In the rows, zero is written as 128.
Each row is followed by its class; each block has classes of its own.
[ 99 154 160 127 148 143 118 133 168 124 120 121 130 102  95 114  82 122
  97 128 148 150 111 122 103 123 187 140 152 139 113 120]  j_950
[ 81 171 131 185 167 117 118 165 124  79 155  91 156  80 126 162 143 151
 107  99 109 111 165 127 126 123 114 143  92 140 101 104]  j_697
[129 140  72 132 154 138 134 138 103 119 128  87 155 104 131  95 167 146
  87 132  95  99 120 163 114 148 124 134 119 100  74  84]  j_950
[ 96 150 117 165 133 152  88 132  97 154 125 118 152 145 165 109 156 210
 109 119 154  95 133 134 137 121  89 157  95 128  72  93]  j_104
[118 161 194 158  93  81 113 109 128 145  90  88  94 181 107  76 136 173
 122 120 186  81 133  82 121 110  93 125  86 132 109 155]  j_677
[130 104 119 101 138 150 135 100  96 134 154 129 129  88 112 189 135 146
 113 122  72 153 129 135 148  96 121 150 100 136 183 151]  j_171
[110 150  93  68 100 139 136 142  98 110 131  95  87 132 146 103 160 147
 141 125 119 130 127 125 170 136 112 101 150 144 153 113]  j_404
[114 168 117 124 123 130 165 119 114 144 129 124  97 155  90 129  92 132
  92 134 145 125 119 104 105 124 138  99 152 144 152 144]  j_404
[110 132  85  97 118 180 136 126  77 157 130 111 140 163 139  93 139 181
 119 128 139 115 103 136 125 171  91 108 111 136 105 126]  j_104
[149 121 156 150 147 121 147  54  67 226 165  84 157 174 105 127 111 139
  87 121 124  99 155 128  93 127  99 174 108 142 124 212]  j_697
[118 220 114 102 141 148 108 123  91 138 121 121  93 150 131  54 116 135
 117 128 132 108 120 130 114 150 100 124  75 111 147 128]  j_104
[148 111 163 123 126 151  99 120 167  78 134 156 110  98  60 132  76 124
 115 117 117 178 137 104  89 127 176 116  82 121 189 150]  j_978
[ 80 143  94 129 157 155 132 158 141  99 138 127 143 102 135 150 146 171
  95 123 133 124 122 132 160 133  94 133  93 127  89 110]  j_104
[ 87 177 116 143 153 126 133  86 161 143 145  96  92 124 117 101 114 119
  45 133 141 118 131 123 119 109 133 141 122  99 126 108]  j_404
[102 154 106 133 110 112 140 118  94 159 132 103 103 148 143  93 132 139
  98 118 101 129 126 141 107 101 109 135  90 115  70 100]  j_829
[156 110  81 122 177 179 123   4  91  92 140 182 139 124 132 113 119 131
 114 111 111 118 148 124 115 112 133 163  73 118 200 116]  j_978
[112 155 148 179 129 114 162 101 120 180 136 126 114 151 107 101  63  95
  98 117 115 148 134 135 101 113 159 143 136 149  88 121]  j_697
[112 164 134 204 168 127 126  87 100 103 130 111 116 158 169  83 146 151
 137 112 157  88 125 136 168 103 106 126 110 121  56  65]  j_697
[160 133 172  92 192  99 136  89 133 114 139 136 131 139 155  99 117  40
 111 146  79 151 163 163  66  75 140 117  73  72 118 138]  j_677
[175 126 194 101 172 119 144 149 137 129 115 125 180 149 131 116 145 129
 159 127 153  89 141 140 137 125 127 120 120 129  61 188]  j_697
[155 100 185 102 146 118  68  76 102 160 151 156 111 107  87 140  87 132
 154 129 122 136 142 132  70  99 141 169  82 115  95 185]  j_171
[125 143 115 133 160 113 157  86 131  75 115  95  93 155 103  64 122 117
  82 134 111 128 119 126 123  88  77  71  36  91 109 121]  j_677
[113 137 174  95 129 132 149 106 124 113 117 128 192 119 138 162 125  93
 159  69  93 135 167 132  96 127 125 125  96 164 183 154]  j_677
[112 189 207  88  57 132  96 158 183 161  84 127 128 117  84  62 114 111
 121 128 118 158 112 135 153 191 166 170 159 140 154  96]  j_950
[109 125 142 159  94 120 135 134 154 173 127 160  98 167 128 147 133 176
 119 111 134 159 134 121 123 128  98 140  95 114  86 107]  j_104
[131 124  85 158 115 141 102 100 147 209  96 156 137 167 210  74 168 165
  98 127 141  87 152 135 116 113 123 182 126 102 112  68]  j_104
[164 157 192 206 135 109  90 104 147 103 124 156 132 137 114 118 146 138
 127 125 146 105 162 113 157 145 135 187  95 121 193 116]  j_978
[132 158  62 148 105 101 118 147 111 159 112  85  83 137 123  81 135 145
 143 109 130  80 137 128 101 123  87 122  98 129  75 146]  j_171
[100 157 112  73 135 127 146 142 102 112 141 117 110 102 129 137 129 118
 123 122  69 186 124 167 180  92 104 154 125 135  73 116]  j_950
[104 162  96 142 140 150 128 119 119  97 165  93  86 121 161 164 155 113
 106 119 126 142 128 131 161 118 112 133 139 100 147 116]  j_978
[124 182 166 128 128 106 132 121  93 184 111 168 135 166  88 120  96 164
  81 142 129 112 158 106  62 112 111 173  63 137 118 164]  j_104
[176 134 111 137 144 117  98 113  88 139 116 138 141 134 132  99 186 178
 159 134 137  50 136 140 125 151  84 155  85 104  84 131]  j_171
[122 140 134 129 115 129 137 132 111 125 105 111 153 131 114  81 148 138
 136 121 142  70 114 136 155 169 116 127 134 138  47 108]  j_697
[ 96 154  75  94  58 165 130  75 111 172 122 123 125 116  98 120 104  95
  86  90  81 139 143 129 120 157 105 180 129 149 175 133]  j_978
[107 184 164 150 103 103 125 120 146 155 116 114 123 171 127  69 127 119
 133 107 143 114 137 128 117 159 105 145  92 134 107 113]  j_829
[ 96  53 143 130 188 160  72  50 118  92 188  97 127  69 163 131 127 155
 144  88 127 157 123 156  93 107 155 126  76  89  58 100]  j_677
[109 159 139 127 144 115 135 126 135 103 124 138 128 121 144 107 149 145
 141 122 148 103 141 134 165 136 138 147 139 143  99  92]  j_404
[138 138 153 177 105 117 106 127 128 161 132 149 135 175 125  90 107 114
 124 136 112 148 143 131  79 152 133 133 113 126 148  91]  j_829
[126  97 211  93 125 166  97  62 128  94 135 125 147 173 173 134 162 119
 173 120 171 133 144 126 169 128 117 143 133 135 145 134]  j_978
[140 162  57 109 141 130 122 126 126 166 121  99  94 151 160  71 121 121
 133 112 122 139 136 147 143 100 100 142 146 131 103 146]  j_950
[150 180  96 204 187  99 172  99 137 125 170  98 114 137 126 143 148  90
  78 119 110  96 150 139 134 150 113 123 114  93 200 126]  j_404
[130 148  71 141 167 171 122 114 133 104 106 133 181 125 148 107 158 162
 148 111 155  59 138 120 120 162 110 127 113 153 170 114]  j_171
[142 125 171 108 111 166 112  73  78 190 111 169 162 168 141 142 129 163
 126 130 105 131 132 144  64  87 125 145 108 116 114 101]  j_171
[ 89 108 104  45  83 167 159  95 108 198  81 131 176 155 150 130 172 209
  63 126 122  95 135 117 139  64  77 168 133 140  32 124]  j_697
[103 108 138 111 104 146 116 111  66 148 137 137 157 106  96 114  43 116
 114 105  49 195 134 149  90  79 155 140  88 186 126 128]  j_829
[150 155 122  74 112 152 124 132  85 173 146 134 100 163  94  90  87 121
 103 154  90 178  99 143  85 135 112 101 107 101 134 151]  j_829
[133  71 164  69 123 145 119  68 105 113 137 188 111 120 116 124 117 113
 138 150 106 162  89 140 156 113 154 139 118 108  97  98]  j_829
[ 93  82 115 114 145 144 165  95 138 126 132 136 148  90 130 137 114 165
 110  91  99 153 147 131 149  79 150 158 100 167  75 121]  j_697
[126 120 132 144 101 117 136 107 144 156 124 104  99 156 158  91 137 109
 136 107 146 127 133 153 134 124 132 149 136 111  24 116]  j_978
[144 160 168 111 142 128 156 109 133 112 146 106 107 144 109 147 122  67
 121 114 117 127 114 140 115 139 142  71 135  92 164 137]  j_404
[117 183  78 175 199 128 115  98  93  89 160  89 123 119 136 101 134  97
  68 147  85 123 141 154 126 113 102 146  99  98 149  81]  j_950
[173  62 164  88 159 116 134  85 127 139 132 127 167 194 142  86 134  97
 130 159 132 112 166 117  59 124 136 115  90 132 160 182]  j_829
[116 115 113 144 139 121 124 120 101 114 180  55 106 131  94 159 141 145
  53 142  84 147 143 131 136  94  72  99  91 102 150 143]  j_404
[152  85 120 112 178 143 133  55  67  99 150 186 156 145 157 130 143 125
 146 146 107 119 131 138 128 116 131 144 101 126 147 104]  j_829
[108 126 195 127 138 132 129 101 109 120 123 125 177 130  89 136 124 141
 100 151 157 103 108 120 148 148 113 145 127 143 103 146]  j_677
[175 163 125 185 168 151 130 105 144 120 112 134 156 120 135 135 118  99
  95 102 135  87 129 134 119 104 164 135 124 102 172 136]  j_978
[138 144 153 152 119 130  89 111  57 169 124 106 144 172 149 101 143 170
 144 111 136  89 134 144 158 115  67 152  84 140  90 148]  j_104
[153 151 144 131 130 139 151 133 123 118  86 161 148 157 134 119 169 168
 137 134 130  87 123 127  69 132 141  95  96  99 114  74]  j_171
[112 122 129 220 186 134 145  73 130 138 154 121 152 191 136 146 115 149
  84 119 170 108 121 126  66  96  96 103  85  96  47 110]  j_829
[143 178  61 161 190 116 146  94 102 128 155 119  92 135 162 106 139 106
 151 105 154  87 117 145 112 158  97 117 121  84  87 134]  j_677

A new block, with new classes.
[114 150 183 120 159 144 132 170 108 123 176 163 112 126  83 134  70  94
  88 122 142 158 120 135  84 138  88  97  71 128 107 159]  j_315
[129 138 156 113 144 137 125 144 139 145 158 136  89 139 104 130  53 116
  86 135 123 143 117 145  86 116 111 108  98 126 134 139]  j_3
[104 144 130 140 139 129 131 164 133 128 132 139 124  93 125 127  30  98
 119 137 131 133 133 167  64 130  93  95  51 142 110 112]  j_278
[108 123 157 157 100 150 113 235 115 147 137 100 125 143  67  89 121  57
 186 128 100 153 115 115 224 173 106  42 119 101  82 208]  j_315
[150 151 151 125 162  95 120 125  79 103 149 181 116 107 109 127  46 115
 119 159 127 147 123 169  75 106 104  82  75 144 128 138]  j_568
[113 145 153 139 125 119 121 141 109 106 167 137 125 101 110 115  51 105
 107 175 138 144 136 157  70 140  99  89  66 141 115 135]  j_465
[157 113 163 154 138  97  98 135 131 185  79 164 145 174 111  96 149 127
 150 165  95 168 121  74 177 142 167  80 145  68  64 228]  j_389
[154 147 102 164  71 170 147 125 147 221 147  98 162 150 168 137 152  93
  34 177 120 179 105 113 133 183 122  76 130 111 157 158]  j_568
[144 140 186  92 103 175 141 173 118 159 169 215 134 111  75 112 114  74
 161 141  84 131  90 201 120 118 185 106 164  41  87 156]  j_937
[189 161 104 132  61 148 103 126 119 234  84  87 210 179 154 156 107 138
 165 142 102 144 101 111 142 114 187 124 195 111 204 136]  j_400
[ 99 120 141 116 167 129 165 163 105 126 166 136  88 120 101 139  71 124
  90 123 131 136 135 130  60 130  96 103  64 145 133 122]  j_400
[ 98 140 186 132 158 108 131 137  96 109 169 147 130 128 124 116  53  42
 122 146 127 154 139 122  84 142  77  99  70 182 104 161]  j_78
[116 156 148 148 144 122 131 152 122 148 160 103 105 118 134 139  64 114
  85 142 156 147 104 124  92 148  85  97  81 158 160 132]  j_738
[144 154 159 118 129 138 125 161 114 107 168 119 121 128 120 143  41  99
  96 123 116 147 118 153  64 109 125 111  56 115 146 115]  j_295
[169 162 103 109 112  81  89 129 163 187  98 163  99  97 160 125 152 144
 106 130 144 155  97 196 143 149 125  97 174  97 140 163]  j_738
[ 97 133 181 128 171 125 127 145 108 135 180 134  94 110  91 145  59 106
  99 115 125 137  98 109  87 154 129 100  88 154 148 140]  j_738
[136 130 147 150  49 164 117 147 106 157 121  67 186 189 103 125 134  80
 130 134  72 144 140 100 125 167 164  79 114  75 149 147]  j_78
[118 139 207 124 163 122 127 131 109 120 168 198 158 145 125 149  53 128
 108 131 115 151 121 107  69 123 126 117  79 127 131 147]  j_389
[124 133 164 131 163 133 137 157 114  85 150 178 114 123  85 140  58 112
  99 153 143 147 123 145  88 162  99 110  80 118 115 151]  j_315
[141 184 171 110 177 116 115  71 125 120 103 118 121 194 102 181 123 186
 139 217 143 162 132  87 117  22 155 121  78 136  74 175]  j_389
[112 138 164 107 146 130 149 153 130 150 149 143  93 112 103 112  74  90
  51 146 123 139 119 156  58 138 109  92  63 117 124 131]  j_3
[145 110 126 165  90 170 112 144 107 133  85 118 175 112 105 118 180 106
 120 172 129 138 150 105 159 187 171  92 146  60 122 173]  j_315
[143 142 163 136 153 118 112 138  87 116 165 197 125 117 119 160  72 108
 101 123 116 165 146 146  75 108  94  84  62 127 127 158]  j_568
[114 150 161 136 143 155 138 113 122 123 170 137 133 126 118 152  36 135
  91 146 142 134 113 140  56 140 122 117  93 135 141  99]  j_738
[174 177 171 127  42 155 125 163 114 157 167  92 184 180 129 113 109  72
 108 194 118 172  95 121 161 150 166  83 155  79 144 219]  j_206
[125 149 130 147 103 105 146 135 138 176  78  97 156 180 102 128 103  39
 167 230  91 147 103 123 162 179 136  83 135 152 124 183]  j_78
[125 167 195 162 116 103  56 110 150  84 205 156 179 195 112 104  76  90
 155 128 116 181 106 170 123 124 130  62 140  83  58 140]  j_206
[140 101 125 183 156 116 132 144  90 182 115 132  86 110 100 156 137  97
 132 133 101 129 139 128 129 163 116  64 122  98 119 124]  j_738
[146 128 143 123 136 151 149 137 155 125 162 142 106 158 109 151  52  99
  93 129 106 121 100 160  64 137 136 124  93 106 131 105]  j_145
[103 184 123 140 135 147  91 141 159 252 176  87 178 146 140 118 147 110
  89 121 137 163  92 124  74 147 131  73 155 164 161  96]  j_400
[132 151 160 110 140 136 147 176  99 117 147 188 125 119 103 141  58 126
 112 140 106 125 107 154  67 117 131 106  49 105 131 142]  j_937
[108 163 152 136  13 132 135 190 132 175 147 161 138 131  59 129 161 183
 118 133 107 158  99 149 145  83 154  87 139  10 175 190]  j_465
[129 121 152 134  61 126  85 152 135 147 149 163 139  95 118 117 204 103
 122  89 126 158 108 141 171 126 164 108 195  57 192 192]  j_568
[ 95 109 114 162 101 160 141 160 136 161 152 109 124  95 120 125 216  84
 124 133 143 131 124 110 175 144 120 114 184 129 183 148]  j_568
[129 147 151 152  87  96 112 186 160 113 126  38  89 212  59  80 116 109
 183 134 152 123  81 118 160  84 112 108 149  88 158 160]  j_145
[ 98 125 160 119 149 145 154 169 148 161 147 165 107 134  95 141  73  81
  80 134 100 135 132 144  70 156 104  98  74 123 124 135]  j_3
[197 168 135 140 122  86 109 170  88 170 115 132  97 129  91  98 152  99
 169 200 132 164  91 164 179  94 124  68 175 100 141 194]  j_568
[ 96 176 177 163 139 151  91 180 137 145 183 137 159  93 153 115 119 104
 112 164 168 190 117  78 148 117 113  96 102 157 103 214]  j_278
[ 72 158 180 138 105 168 130 171  94 171 165 131 157 107  88 172 125  88
 186 121 100 137 131 107 150  67 147  89 119 129 124 155]  j_278
[124 131 150 129 145 127 143 154  98 113 154 166 100 107 100 145  74  84
 111 152 134 144 139 145  88 117  90 100  78 142 147 167]  j_568
[108 121 137 170 134 126 154 161 108 133 147 124 133 135 116 142  79  99
  89 118 122 106 133 112  50 145  91  90  54 127 173 100]  j_145
[114 138 140 131 156 145 125 127 119 103 190 143 111 109 142 138  34  96
  91 147 135 131 116 160  65 145  96  94  60 158 118 112]  j_937
[196 178  97 105  71 163  79 135 121 217 137 117 182 184 106 105 110 187
 111 134  72 147 103 124 121 129 220  65 174  65 130 181]  j_206
[131 144 149 129 154 139 107 170 129 135 174 138 112 129  92 127  50  90
  91 125 114 149 132 151  38 141 122  87  70 111 128 129]  j_295
[147 147 144 120 153  97 107 116 105 135 129 142 114 120 120 128  50  71
 126 134 125 146 123 165  80 103 102  93  78 162 123 137]  j_568
[129 142  70 123  89 107  77 194 203 182  90  48 107 152 106  51 164  84
  98 107 136 133 123 171  83 199 106  88 133 111 171 136]  j_78
[ 87 106 111 165  79 150 180 119 135 179 116 126 147 117 140 138 146 108
  77 159 101 124  96 102 149 169 149  91 105  91 133 143]  j_937
[126 115  70 141 161 158 147 134 115 208  67  59  91 137  58 167 185  51
 166 193  93  70 179 129  93 132 156  60 114 140 107 119]  j_145
[116 151 145 110 124 143 150 171 119 135 167 149 127 124 127 120  48  97
  87 137 135 124 112 152  56 148  91 105  64 137 149 137]  j_937
[147 165 157 123 139 127 104 126 100 110 190 126 146 162 130 131  12 108
  90 131 116 150 126 135  60 126 116  80  61 151 113 146]  j_206
[116 138 125 140 162 133 143 143 119 162 145 168 117 113 105 114  54 102
  94 149 124 143 127 144  67 129  90  84  72 153 113 140]  j_568
[106 139 125 115 146 134 136 138 141 136 166 163 101 128 110 161  62 116
  83 143 122 127 112 150  58 157 114 101  79 137 154 143]  j_937
[106 142 136 130 148 137 123 178 138 160 192 136  96 107  92 117  55 109
  89 125 104 145 107 152  68 157 107  82  64 150 117 122]  j_465
[139 105  78 124  91 164 144 190 152 197 151 120  66  38 130  93 159 105
  67 170  98 147  91 158 188 198 162  75 135 107 113 188]  j_465
[116 155 171 138 166 104 155 137  90 106 170 177 112 125 108 114  59 107
  74 183 143 161 132 140  47 132  69  92  59 145 115 149]  j_78
[135 150 170 113 153 144 152 148  87 110 176 126 143 121 141 145  44  80
  90 145 134 147 138 163  31 133  98 104  44 148 130  85]  j_400
[173 149 168 120 104 137 105 178 128 103 173 173 152 176 115 106 131  89
 145 182 108 160 115 171 134 210 137  77 155  61 104 182]  j_937
[111 140 139 151 155 110 120 146 113 119 159 172 124 129  87 120  38 144
 108 124 120 132 117 124  73  99 126  92  81 122 121 157]  j_206
[143 141 146 134 165 138 145 154 111  93 112 136 113 115 108 161  36 107
 110 154 125 139 106 149 107 123 113 120  35 144 111 116]  j_315
[113 120 140 130 148 131 162 146  89 137 168 172  83  94  99 136  86  89
  88 127 126 137 147 158  73 116  72  84  74 134 127 139]  j_568
[105 150 136 113 102 137 145 235 178 231 147 111  95 140  69 111 168 104
 112  97 131 151  71 140 121 117 133 117 165  86 194 159]  j_400
[126 136 129 196 107 184 102 148 119 116 191 118 127 163  87 150  83 109
 128 219 146 146 180 124  97 139  99  34 116  83 121 192]  j_145
[ 77  58 114 154  75 148 161 125 158 175 146 113 102  94 107  88 144  87
  64  87  97 128 104 113 141 181 168 102 159  51 129 137]  j_295
[148 171 144 162 142  73  94 130 100 134 181 138  95 139 118 155 141 104
 126 189 146 156 122 161 124 119  83  31 139 126 149 166]  j_145
[157 134 135 131 141 140 139 129 128 130 127 143 117 123 109 134  43 111
  85 182 114 144 131 149  53 146 134 122  52 122  93 125]  j_465
[125 129 149 148 153 109 114 122 124 128 135 125 125 134 143 143  31 120
  92 108 128 139 115 115  76 168 106 108  64 150 141 118]  j_738
[107 135 186 109 180 137 122 168 130 114 196 154 106 112 119 120  85 125
  84 129 131 146 104 116  86 144 126 111  80 149 138 146]  j_389
[132 157 162 116 147 107 109 132 120 116 151 139 130 153 122 136  56  85
 104 146 125 158 129 133  65 144 101 113  79 165 143 157]  j_78
[131 157 138 114 157 143 142 159 111 112 156 152 111  94 126 151  58 146
  80 139 130 139 131 153  46 122 115 112  43 133 125 107]  j_278
[110 156 145 115 129 150 143 166 108 161 162 160 134 125 114 147  60 113
 115 126 104 123 104 137  83 116 120  93  68 138 141 142]  j_937
[141 121 168 159 117 182 128 168 149 169 151 109 151 150 147 154 165  80
  86  70 100 152 126 112 110 180 137 124  98  78 113  94]  j_738
[114 127 163 140 140 137 138 137 104 108 149 180 143 129 102 157  32  85
 117 147 123 112 155 133  34 127 113 101  65 123 142 147]  j_145
[158 128  94 115 121 111 134  83  92 236 111  98  84  86 106 106 169  83
  93 135 126 120 107 164 103 100 146  85 181 124 153 113]  j_568
[113 151 141 107 121 141 175 167 118 124 160 147 112 104 109 127  52 111
  99 158 121 130 117 181  70 147 105  96  78 120 118 110]  j_278
[142 146 165 122 170 121 113 148 126 121 128 191 126 123 103 146  73 121
 100 116 137 155 110 135  89 133 118 132  88 124 119 155]  j_315
